Below are the code and all the weights of a small trained network. Each question names an input and a class and asks about switching units off, where a switched-off unit gives its printed mean instead of its output.

import numpy as np


def w(rows, s, z=0):
    codes = np.array(rows[::2]) - 128.0
    scale = np.full(codes.shape[1], s)
    scale[-1] = z or s
    return codes * scale


def norm(h):
    return h / np.sqrt((h * h).mean(-1, keepdims=True) + 1e-5)


def f(y):
    return y / 2 * (1 + np.tanh(0.7978845608 * (y + 0.044715 * y**3)))


def log_softmax(a):
    a = a - a.max(-1, keepdims=True)
    return a - np.log(np.exp(a).sum(-1, keepdims=True))


def net(x, mask):
    res = np.array(x, float).reshape(1, 6) / 4 @ E
    u = 0
    for l in range(3):
        y = f(norm(res) @ A[l][:, :-1].T + A[l][:, -1])
        res = res + np.where(mask[u : u + 4], y, B[l][:, -1]) @ B[l][:, :-1]
        u += 4
    return log_softmax(norm(res)[-1] @ U[:, :-1].T + U[:, -1])


A, B = {}, {}
E = w([
[151,134,136,75,87,100,138,171,96],'x0',
[156,158,164,130,196,113,99,137,110],'x1',
[102,96,153,74,121,110,1,151,101],'x2',
[139,141,118,150,88,160,146,151,79],'x3',
[143,163,86,92,146,130,105,144,124],'x4',
[153,80,109,165,138,131,73,141,91],'x5',
],0.0085)
A[0] = w([
[114,124,107,164,210,93,155,57,231,39],'0.n0',
[143,123,94,124,13,106,153,156,76,31],'0.n1',
[50,149,89,107,170,152,95,114,253,98],'0.n2',
[160,145,65,106,112,146,100,191,120,2],'0.n3',
],0.0056,0.0018)
B[0] = w([
[181,177,3,82,112,74,119,149,208,250],'0.n0',
[166,125,100,130,174,144,120,85,183,230],'0.n1',
[117,201,204,133,149,105,162,76,158,226],'0.n2',
[148,208,96,111,38,29,142,96,133,152],'0.n3',
],0.0075,0.0023)
A[1] = w([
[95,118,150,135,125,140,178,94,156,113],'1.n0',
[174,148,55,254,153,154,188,177,103,150],'1.n1',
[81,105,134,124,65,118,160,164,158,4],'1.n2',
[153,87,146,172,94,129,71,144,94,91],'1.n3',
],0.0078,0.0026)
B[1] = w([
[195,87,107,170,156,230,50,88,95,155],'1.n0',
[65,40,253,140,61,129,156,78,187,253],'1.n1',
[140,15,37,128,94,232,202,182,155,132],'1.n2',
[115,198,90,18,242,106,108,188,71,169],'1.n3',
],0.0059,0.0057)
A[2] = w([
[134,182,241,60,179,143,188,174,142,201],'2.n0',
[123,81,152,133,55,166,222,90,192,5],'2.n1',
[82,96,173,157,111,68,3,131,131,167],'2.n2',
[145,126,172,210,215,111,140,32,221,139],'2.n3',
],0.006,0.0021)
B[2] = w([
[30,129,195,214,83,118,87,111,146,215],'2.n0',
[204,3,83,191,174,195,161,105,75,249],'2.n1',
[102,98,156,179,163,181,198,142,62,212],'2.n2',
[176,135,61,57,59,172,133,128,143,254],'2.n3',
],0.0082,0.0052)
U = w([
[175,50,74,147,82,207,180,91,171,195],'0',
[31,134,254,176,142,139,94,145,72,223],'1',
[129,118,79,64,150,111,42,231,12,5],'2',
[123,241,118,90,88,69,118,118,223,70],'3',
],0.0098,0.0025)

Each question gives the input, the list of numbers given to net, and the class t.
The units are the neurons (one row each of A and B). Each row of codes is followed by its name. A weight is (code - 128) times the scale printed after its matrix; where a second scale follows, it is the last column's (A, B and U).
mask holds one flag per neuron, layer by layer. A switched-off neuron (its flag False) gives its mean, the last column of its row in B, instead of its output. The means were averaged over made-up inputs and are rounded, as every weight is.
A unit's drop is (log p(t) with every unit on - log p(t) with that unit switched off) / (log p(t) with every unit on - log p(t) with every unit switched off).
The circuit of an input: a set's keep is (log p(t) with only the set's units on - log p(t) with every unit switched off) / (log p(t) with every unit on - log p(t) with every unit switched off). Starting from all 12 units, units are removed one at a time, each time the one whose removal leaves the highest keep (on an exact tie, the one counted first), for as long as the keep stays at least 0.8.
units of the circuit, in order: the units of the circuit, biggest drop first
most important unit: the unit with the biggest drop
top k neurons: the k neurons with the biggest drops, biggest first
top k neurons in layer l: the k neurons of layer l with the biggest drops, biggest first
input [4,3,-2,5,0,7], class 1: top 2 neurons in layer 1 -> [1.n1 1.n3]
input [8,-1,7,-3,1,-6], class 1: most important unit -> 0.n0
input [-8,3,-1,8,-1,7], class 1: units of the circuit, in order -> [0.n0 2.n1]
input [-6,5,-8,-6,5,2], class 3: units of the circuit, in order -> [0.n0 2.n1]
input [-4,8,3,0,-1,-6], class 3: units of the circuit, in order -> [2.n3 2.n1]
input [-2,-1,4,7,-8,-2], class 2: top 2 neurons -> [1.n1 0.n2]
input [-6,-7,4,3,-1,5], class 1: top 2 neurons -> [2.n3 2.n2]
input [-1,-7,4,8,-2,2], class 2: units of the circuit, in order -> [1.n3 1.n1]
input [-6,5,-2,1,-1,-7], class 3: units of the circuit, in order -> [0.n0 2.n1]
input [-7,-4,4,7,-6,8], class 1: units of the circuit, in order -> [2.n3 2.n1]
input [-7,3,5,-6,-3,-4], class 3: top 3 neurons -> [0.n0 2.n1 2.n3]
input [-3,-1,0,8,5,5], class 1: top 2 neurons in layer 2 -> [2.n3 2.n2]
input [1,1,7,-8,8,-7], class 1: top 3 neurons in layer 2 -> [2.n0 2.n2 2.n3]
input [-7,-2,1,-4,-4,0], class 3: top 3 neurons -> [0.n0 1.n1 2.n1]
input [8,0,-3,-6,5,3], class 3: units of the circuit, in order -> [2.n1]
input [-1,5,2,-2,-4,5], class 2: top 3 neurons -> [1.n1 0.n2 1.n3]
input [-5,-1,3,5,7,2], class 2: top 2 neurons -> [1.n1 2.n0]
input [2,-1,4,4,4,-5], class 3: top 3 neurons -> [2.n1 1.n1 0.n3]
input [5,0,2,-8,1,-4], class 1: top 2 neurons in layer 2 -> [2.n0 2.n3]
input [-1,7,0,7,5,-6], class 1: units of the circuit, in order -> [2.n0]
